Here is a tiny trained network, its code and every weight. The questions are about switching its units off for an input and a class, where a switched-off unit gives its printed mean instead of its output.

import numpy as np


def w(rows, s, z=0):
    codes = np.array(rows[::2]) - 128.0
    scale = np.full(codes.shape[1], s)
    scale[-1] = z or s
    return codes * scale


def f(y):
    return y / 2 * (1 + np.tanh(0.7978845608 * (y + 0.044715 * y**3)))


def log_softmax(a):
    a = a - a.max(-1, keepdims=True)
    return a - np.log(np.exp(a).sum(-1, keepdims=True))


def net(x, mask):
    res = np.array(x, float).reshape(1, 5) / 4 @ E
    y = f(res @ A[0][:, :-1].T + A[0][:, -1])
    res = res + np.where(mask, y, B[0][:, -1]) @ B[0][:, :-1]
    return log_softmax(res[-1] @ U[:, :-1].T + U[:, -1])


A, B = {}, {}
E = w([
[248,101,56,225],'x0',
[132,124,125,119],'x1',
[144,7,219,141],'x2',
[248,212,201,118],'x3',
[128,130,129,132],'x4',
],0.013)
A[0] = w([
[250,145,124,184,112],'n0',
[157,94,46,207,176],'n1',
[210,197,212,87,174],'n2',
[81,159,89,135,249],'n3',
[51,89,144,121,169],'n4',
[152,6,237,146,174],'n5',
[125,79,59,188,117],'n6',
],0.013)
B[0] = w([
[80,136,45,213,221],'n0',
[251,122,108,122,227],'n1',
[57,223,196,157,235],'n2',
[105,132,77,49,212],'n3',
[94,59,149,114,198],'n4',
[126,56,194,203,255],'n5',
[207,140,168,114,189],'n6',
],0.014,0.021)
U = w([
[55,108,51,12,210],'0',
[214,149,72,59,162],'1',
[56,28,149,119,105],'2',
[218,78,182,146,72],'3',
[70,243,171,57,172],'4',
[108,214,41,177,172],'5',
[80,150,253,145,104],'6',
[93,110,113,255,2],'7',
],0.0097,0.0039)

Each question gives the input, the list of numbers given to net, and the class t.
The units are the neurons (one row each of A and B). Each row of codes is followed by its name. A weight is (code - 128) times the scale printed after its matrix; where a second scale follows, it is the last column's (A, B and U).
mask holds one flag per neuron, in row order. A switched-off neuron (its flag False) gives its mean, the last column of its row in B, instead of its output. The means were averaged over made-up inputs and are rounded, as every weight is.
A unit's drop is (log p(t) with every unit on - log p(t) with that unit switched off) / (log p(t) with every unit on - log p(t) with every unit switched off).
The circuit of an input: a set's keep is (log p(t) with only the set's units on - log p(t) with every unit switched off) / (log p(t) with every unit on - log p(t) with every unit switched off). Starting from all 7 units, units are removed one at a time, each time the one whose removal leaves the highest keep (on an exact tie, the one counted first), for as long as the keep stays at least 0.8.
units of the circuit, in order: the units of the circuit, biggest drop first
unit that matters most: the unit with the biggest drop
k most important neurons: the k neurons with the biggest drops, biggest first
drop when u is switched off: that unit's drop, to one decimal
input [-3,0,0,-6,3], class 0: units of the circuit, in order : [n5]
input [1,4,1,7,-5], class 7: 3 most important neurons : [n0; n3; n6]
input [2,-5,-1,0,3], class 1: units of the circuit, in order : [n5; n2]
input [-8,-5,-6,0,-4], class 0: units of the circuit, in order : [n3; n2]
input [1,4,-3,0,-2], class 1: units of the circuit, in order : [n2; n5]
input [5,5,0,8,6], class 5: units of the circuit, in order : [n5; n0]
input [8,7,0,-1,-5], class 1: units of the circuit, in order : [n1; n5]
input [-8,6,-1,0,8], class 0: units of the circuit, in order : [n5; n2]
input [2,-3,0,3,6], class 5: 2 most important neurons : [n5; n4]
input [0,-1,5,0,-7], class 2: 4 most important neurons : [n1; n2; n0; n6]
input [6,0,-3,1,-2], class 5: 2 most important neurons : [n0; n5]
input [-1,7,-7,0,-1], class 0: 2 most important neurons : [n2; n3]
input [0,0,1,6,-8], class 6: 2 most important neurons : [n2; n3]
input [8,1,-2,-4,-2], class 1: unit that matters most : n5
input [1,-1,-7,-7,-8], class 1: 2 most important neurons : [n1; n6]
input [-1,-3,0,6,-8], class 4: 3 most important neurons : [n5; n2; n4]
input [0,4,2,6,-8], class 6: 2 most important neurons : [n2; n1]
input [5,6,-1,2,-2], class 5: drop when n0 is switched off : 0.4
input [4,3,2,6,3], class 7: drop when n0 is switched off : 0.8
input [-6,4,-1,-2,-3], class 0: drop when n5 is switched off : 0.5
input [7,-7,5,3,-3], class 7: unit that matters most : n0
